Here is a tiny trained network, its code and every weight. The questions are about switching its units off for an input and a class, where a switched-off unit gives its printed mean instead of its output.

import numpy as np


def w(rows, s, z=0):
    codes = np.array(rows[::2]) - 128.0
    scale = np.full(codes.shape[1], s)
    scale[-1] = z or s
    return codes * scale


def f(y):
    return np.maximum(y, 0)


def log_softmax(a):
    a = a - a.max(-1, keepdims=True)
    return a - np.log(np.exp(a).sum(-1, keepdims=True))


def net(x, mask):
    res = np.array(x, float).reshape(1, 8) / 4 @ E
    y = f(res @ A[0][:, :-1].T + A[0][:, -1])
    res = res + np.where(mask, y, B[0][:, -1]) @ B[0][:, :-1]
    return log_softmax(res[-1] @ U[:, :-1].T + U[:, -1])


A, B = {}, {}
E = w([
[131,130,133,129,130,134],'x0',
[251,80,197,163,253,36],'x1',
[244,106,148,8,62,233],'x2',
[132,138,130,131,120,110],'x3',
[156,201,60,74,130,32],'x4',
[98,112,77,61,216,157],'x5',
[202,235,48,220,209,222],'x6',
[139,143,128,134,113,104],'x7',
],0.0051)
A[0] = w([
[205,229,60,251,198,234,88],'neuron 1',
[186,108,154,50,95,151,45],'neuron 2',
[178,167,49,83,112,55,254],'neuron 3',
[90,161,150,242,141,104,157],'neuron 4',
[139,2,174,103,154,65,121],'neuron 5',
[234,163,108,104,86,176,90],'neuron 6',
[153,116,171,204,55,131,168],'neuron 7',
[217,134,166,140,190,109,33],'neuron 8',
[198,111,135,149,183,111,65],'neuron 9',
[114,148,17,151,115,185,88],'neuron 10',
[194,95,135,140,191,87,57],'neuron 11',
[245,143,130,79,59,162,54],'neuron 12',
[195,151,131,45,107,192,46],'neuron 13',
[199,86,149,133,146,99,34],'neuron 14',
[190,62,179,167,206,82,68],'neuron 15',
[187,157,186,220,11,107,164],'neuron 16',
[144,202,45,36,138,42,234],'neuron 17',
[72,147,50,98,45,148,98],'neuron 18',
[125,102,155,185,136,192,252],'neuron 19',
[94,196,72,232,170,116,72],'neuron 20',
[52,130,96,179,164,81,82],'neuron 21',
[94,171,98,191,158,109,94],'neuron 22',
[43,49,164,42,70,35,103],'neuron 23',
[104,130,119,177,117,45,174],'neuron 24',
[235,171,101,102,123,210,82],'neuron 25',
[121,217,93,162,109,176,77],'neuron 26',
[224,131,103,197,195,126,75],'neuron 27',
[92,213,61,139,73,199,88],'neuron 28',
],0.0066,0.0042)
B[0] = w([
[208,139,33,28,73,43,255],'neuron 1',
[33,74,186,100,168,52,166],'neuron 2',
[173,120,130,206,224,253,220],'neuron 3',
[113,57,196,43,204,132,200],'neuron 4',
[187,238,96,167,66,121,220],'neuron 5',
[58,64,206,36,201,83,182],'neuron 6',
[177,164,118,58,240,181,185],'neuron 7',
[50,189,137,217,56,107,170],'neuron 8',
[46,204,134,207,73,129,167],'neuron 9',
[119,174,102,150,51,130,172],'neuron 10',
[32,197,122,215,56,162,172],'neuron 11',
[22,70,212,121,182,93,182],'neuron 12',
[29,73,199,117,170,68,173],'neuron 13',
[55,138,176,197,59,57,155],'neuron 14',
[65,209,97,213,74,154,201],'neuron 15',
[153,190,133,72,238,228,202],'neuron 16',
[217,102,132,157,171,246,223],'neuron 17',
[61,209,179,242,101,150,176],'neuron 18',
[216,156,58,120,171,182,219],'neuron 19',
[101,32,194,22,127,45,189],'neuron 20',
[95,67,188,60,205,103,173],'neuron 21',
[107,75,217,71,154,71,168],'neuron 22',
[220,211,57,51,34,51,228],'neuron 23',
[126,53,167,85,203,133,194],'neuron 24',
[79,34,170,29,140,34,192],'neuron 25',
[103,194,84,153,41,51,168],'neuron 26',
[96,216,72,183,28,92,191],'neuron 27',
[70,190,107,189,73,132,183],'neuron 28',
],0.0054,0.0068)
U = w([
[188,151,70,46,61,46,178],'0',
[151,147,140,103,205,228,244],'1',
[56,8,213,55,179,28,15],'2',
[59,231,122,237,8,156,1],'3',
[177,85,98,118,169,226,194],'4',
[183,83,98,129,167,217,193],'5',
[221,76,115,145,168,254,184],'6',
],0.0055,0.0043)

Each question gives the input, the list of numbers given to net, and the class t.
The units are the neurons (one row each of A and B). Each row of codes is followed by its name. A weight is (code - 128) times the scale printed after its matrix; where a second scale follows, it is the last column's (A, B and U).
mask holds one flag per neuron, in row order. A switched-off neuron (its flag False) gives its mean, the last column of its row in B, instead of its output. The means were averaged over made-up inputs and are rounded, as every weight is.
A unit's drop is (log p(t) with every unit on - log p(t) with that unit switched off) / (log p(t) with every unit on - log p(t) with every unit switched off).
The circuit of an input: a set's keep is (log p(t) with only the set's units on - log p(t) with every unit switched off) / (log p(t) with every unit on - log p(t) with every unit switched off). Starting from the 12 units with the biggest drops (on a tie, the unit counted first), units are removed one at a time, each time the one whose removal leaves the highest keep (on an exact tie, the one counted first), for as long as the keep stays at least 0.8.
circuit, biggest first: the units of the circuit, biggest drop first
unit that matters most: the unit with the biggest drop
k most important neurons: the k neurons with the biggest drops, biggest first
input [2,7,-5,7,-5,-2,8,0], class 0: 2 most important neurons	neuron 1; neuron 20
input [5,7,8,-5,-8,-3,8,-2], class 0: 2 most important neurons	neuron 1; neuron 27
input [-7,-7,-2,-4,7,1,-6,0], class 3: unit that matters most	neuron 18
input [5,-4,7,2,-4,1,8,-5], class 0: circuit, biggest first	neuron 1; neuron 25
input [-5,0,-3,-8,8,7,-7,5], class 5: circuit, biggest first	neuron 17; neuron 3
input [4,3,-8,-7,-4,-7,1,-5], class 2: circuit, biggest first	neuron 20; neuron 4
input [7,1,-2,7,-6,4,-7,-5], class 0: circuit, biggest first	neuron 23; neuron 5
input [-8,2,0,1,-7,-8,-6,1], class 1: circuit, biggest first	neuron 16; neuron 7
input [-8,7,-7,-8,6,8,-4,1], class 1: circuit, biggest first	neuron 17; neuron 3
input [6,5,2,1,7,-2,-6,2], class 6: circuit, biggest first	neuron 3; neuron 17
input [3,8,-7,2,1,0,4,-3], class 3: circuit, biggest first	neuron 27; neuron 15
input [-5,7,-3,-3,-6,-3,1,-5], class 3: circuit, biggest first	neuron 15; neuron 27; neuron 11
input [-5,-3,4,-2,6,0,-3,-1], class 6: circuit, biggest first	neuron 17; neuron 3
input [7,8,-6,8,1,-1,-2,4], class 3: unit that matters most	neuron 15
input [2,0,0,-5,-4,4,5,-3], class 0: 4 most important neurons	neuron 1; neuron 3; neuron 17; neuron 16
input [-5,6,-1,-2,-4,-7,-6,7], class 1: 3 most important neurons	neuron 16; neuron 7; neuron 1
input [8,3,8,8,1,4,7,0], class 2: 2 most important neurons	neuron 25; neuron 6
input [7,2,5,-7,7,-3,-3,8], class 4: circuit, biggest first	neuron 3; neuron 17
input [0,-4,7,-2,1,3,7,-4], class 0: 2 most important neurons	neuron 1; neuron 26
input [-1,-8,-2,-8,4,2,8,-2], class 0: circuit, biggest first	neuron 1
input [-1,6,-7,-8,2,-4,8,0], class 0: 3 most important neurons	neuron 1; neuron 27; neuron 20
input [1,-8,4,6,-4,1,-6,7], class 3: 2 most important neurons	neuron 18; neuron 1
input [-6,1,8,6,3,-8,-5,7], class 1: 2 most important neurons	neuron 16; neuron 3
